Below are the code and all the weights of a small trained network. Each question names an input and a target symbol and asks about switching units off, where a switched-off unit gives its printed mean instead of its output.

import numpy as np


def w(rows, s, z=0):
    codes = np.array(rows[::2]) - 128.0
    scale = np.full(codes.shape[1], s)
    scale[-1] = z or s
    return codes * scale


def f(y):
    return y / 2 * (1 + np.tanh(0.7978845608 * (y + 0.044715 * y**3)))


def softmax(a):
    e = np.exp(a - a.max(-1, keepdims=True))
    return e / e.sum(-1, keepdims=True)


def log_softmax(a):
    a = a - a.max(-1, keepdims=True)
    return a - np.log(np.exp(a).sum(-1, keepdims=True))


def net(x, mask):
    ids = ['Λαβζημξτφ'.index(c) for c in x.split()]
    T = len(ids)
    res = E[ids] + P[:T]
    u = 0
    for l in range(3):
        q, k, v = (res @ M[l].T for M in (Q, K, V))
        z = softmax(np.where(np.tri(T) > 0, q @ k.T / 3**0.5, -1e9)) @ v
        res = res + np.where(mask[u], z, O[l][:, -1]) @ O[l][:, :-1]
        u += 1
        y = f(res @ A[l][:, :-1].T + A[l][:, -1])
        res = res + np.where(mask[u : u + 8], y, B[l][:, -1]) @ B[l][:, :-1]
        u += 8
    return log_softmax(res[-1] @ U[:, :-1].T + U[:, -1])


Q, K, V, O, A, B = {}, {}, {}, {}, {}, {}
E = w([
[110,82,104],'Λ',
[171,207,179],'α',
[156,127,140],'β',
[76,248,217],'ζ',
[99,100,199],'η',
[165,103,131],'μ',
[81,203,60],'ξ',
[112,151,133],'τ',
[85,144,215],'φ',
],0.017)
P = w([
[254,147,157],'0',
[49,121,162],'1',
[66,98,174],'2',
[75,93,184],'3',
[93,77,195],'4',
[98,78,196],'5',
[99,75,202],'6',
[102,76,202],'7',
[99,80,210],'8',
[108,71,217],'9',
[91,91,212],'10',
[25,198,183],'11',
[116,104,164],'12',
[116,87,186],'13',
],0.0071)
Q[0] = w([
[25,72,49],'0.h0',
[113,122,2],'0.h0',
[124,201,91],'0.h0',
],0.0072)
K[0] = w([
[104,62,133],'0.h0',
[2,114,171],'0.h0',
[112,155,147],'0.h0',
],0.015)
V[0] = w([
[159,110,34],'0.h0',
[57,82,200],'0.h0',
[196,2,91],'0.h0',
],0.0072)
O[0] = w([
[107,173,63,4],'0.h0',
[58,62,181,143],'0.h0',
[104,126,2,119],'0.h0',
],0.0087,0.0025)
A[0] = w([
[103,100,124,77],'0.n0',
[156,108,198,38],'0.n1',
[49,124,80,226],'0.n2',
[86,117,67,91],'0.n3',
[152,142,149,49],'0.n4',
[126,102,72,88],'0.n5',
[156,22,130,216],'0.n6',
[2,145,137,254],'0.n7',
],0.013,0.0062)
B[0] = w([
[11,125,157,122],'0.n0',
[77,126,103,177],'0.n1',
[137,113,193,162],'0.n2',
[60,106,160,119],'0.n3',
[71,171,138,123],'0.n4',
[113,67,120,118],'0.n5',
[152,93,135,231],'0.n6',
[181,56,94,254],'0.n7',
],0.012,0.0086)
Q[1] = w([
[5,131,57],'1.h0',
[2,102,110],'1.h0',
[3,178,65],'1.h0',
],0.0091)
K[1] = w([
[149,70,98],'1.h0',
[127,99,125],'1.h0',
[130,3,81],'1.h0',
],0.013)
V[1] = w([
[143,28,8],'1.h0',
[79,172,157],'1.h0',
[75,64,215],'1.h0',
],0.012)
O[1] = w([
[214,35,91,1],'1.h0',
[52,239,162,144],'1.h0',
[52,178,2,120],'1.h0',
],0.0092,0.015)
A[1] = w([
[96,129,147,143],'1.n0',
[140,120,144,198],'1.n1',
[142,98,172,253],'1.n2',
[105,99,147,85],'1.n3',
[105,162,162,95],'1.n4',
[136,84,192,232],'1.n5',
[93,160,87,221],'1.n6',
[114,112,6,93],'1.n7',
],0.013,0.0073)
B[1] = w([
[178,128,80,193],'1.n0',
[105,151,131,170],'1.n1',
[112,223,128,231],'1.n2',
[118,97,61,140],'1.n3',
[146,100,69,233],'1.n4',
[183,254,118,251],'1.n5',
[133,9,173,218],'1.n6',
[37,143,4,142],'1.n7',
],0.0074,0.019)
Q[2] = w([
[73,104,111],'2.h0',
[27,2,156],'2.h0',
[39,242,184],'2.h0',
],0.0074)
K[2] = w([
[59,98,214],'2.h0',
[1,183,250],'2.h0',
[198,171,213],'2.h0',
],0.0072)
V[2] = w([
[159,119,106],'2.h0',
[2,183,99],'2.h0',
[129,204,197],'2.h0',
],0.007)
O[2] = w([
[161,152,136,148],'2.h0',
[57,186,184,48],'2.h0',
[138,90,255,251],'2.h0',
],0.0092,0.013)
A[2] = w([
[113,167,163,120],'2.n0',
[179,197,112,117],'2.n1',
[87,124,208,200],'2.n2',
[191,182,115,154],'2.n3',
[104,197,174,202],'2.n4',
[74,186,154,2],'2.n5',
[11,176,134,228],'2.n6',
[112,132,77,152],'2.n7',
],0.011,0.0084)
B[2] = w([
[102,70,86,176],'2.n0',
[17,83,122,192],'2.n1',
[108,141,34,221],'2.n2',
[32,87,147,212],'2.n3',
[114,37,39,217],'2.n4',
[91,93,198,190],'2.n5',
[254,188,165,252],'2.n6',
[157,194,204,142],'2.n7',
],0.0063,0.032)
U = w([
[99,125,45,118],'Λ',
[129,129,133,204],'α',
[194,119,254,232],'β',
[65,169,192,8],'ζ',
[198,165,73,86],'η',
[204,92,79,189],'μ',
[47,69,154,2],'ξ',
[66,89,105,91],'τ',
[205,190,182,153],'φ',
],0.0076,0.0064)

Each question gives the input, a string of symbols that net reads in full, and the target symbol t.
The units are the heads (3 rows each of Q, K, V and O) and the neurons (one row each of A and B). Each row of codes is followed by its name. A weight is (code - 128) times the scale printed after its matrix; where a second scale follows, it is the last column's (O, A, B and U).
mask holds one flag per unit, layer by layer, with each layer's heads first. A switched-off unit (its flag False) gives its mean, the last column of its rows in O or B, instead of its output. The means were averaged over made-up inputs and are rounded, as every weight is.
A unit's drop is (log p(t) with every unit on - log p(t) with that unit switched off) / (log p(t) with every unit on - log p(t) with every unit switched off).
The circuit of an input: a set's keep is (log p(t) with only the set's units on - log p(t) with every unit switched off) / (log p(t) with every unit on - log p(t) with every unit switched off). Starting from the 12 units with the biggest drops (on a tie, the unit counted first), units are removed one at a time, each time the one whose removal leaves the highest keep (on an exact tie, the one counted first), for as long as the keep stays at least 0.8.
circuit, biggest first: the units of the circuit, biggest drop first
most important unit: the unit with the biggest drop
k most important neurons of layer l: the k neurons of layer l with the biggest drops, biggest first
input ζ μ β ζ μ Λ μ, target ζ: 2 most important neurons of layer 2 => [2.n6; 2.n5]
input ξ φ η τ ζ α τ α β, target ξ: most important unit => 2.h0
input β Λ β μ φ β ζ Λ Λ ξ ξ, target β: circuit, biggest first => [0.n7; 2.n2; 2.n4]
input Λ φ ξ μ μ β μ, target Λ: circuit, biggest first => [2.h0; 1.h0; 1.n7]
input ζ μ Λ ζ τ β φ ζ β β ξ ξ β, target ζ: circuit, biggest first => [0.h0; 1.h0]
input μ φ μ β Λ μ, target μ: circuit, biggest first => [1.h0; 0.h0]
input Λ Λ β μ ζ, target Λ: 3 most important neurons of layer 0 => [0.n7; 0.n5; 0.n3]
input μ Λ β Λ, target μ: 2 most important neurons of layer 0 => [0.n2; 0.n5]
input τ β Λ β μ ξ μ ξ μ η φ, target τ: 3 most important neurons of layer 1 => [1.n6; 1.n5; 1.n2]
input β Λ β ζ τ μ β μ μ β α η α Λ, target β: 2 most important neurons of layer 2 => [2.n4; 2.n1]
input Λ ξ μ μ ζ β, target Λ: circuit, biggest first => [2.h0; 1.h0]
input ζ β ξ, target ζ: circuit, biggest first => [0.h0; 1.h0; 2.h0]
input μ φ φ φ ζ ξ, target μ: 2 most important neurons of layer 0 => [0.n7; 0.n5]
input ξ μ Λ, target ξ: most important unit => 1.h0
input Λ φ β β η φ η ζ φ μ μ β τ, target Λ: circuit, biggest first => [2.h0; 1.h0]
input μ μ τ β β ζ Λ φ β ζ φ β, target μ: circuit, biggest first => [1.h0; 0.n7]
input β β β η φ Λ φ τ τ ζ ξ Λ τ, target β: 2 most important neurons of layer 2 => [2.n2; 2.n4]
input ζ η φ φ μ τ τ, target ζ: circuit, biggest first => [0.h0; 1.h0]
input μ β μ α τ μ β α β μ α Λ α, target μ: 3 most important neurons of layer 0 => [0.n5; 0.n2; 0.n1]
input τ β β β, target τ: most important unit => 0.n7
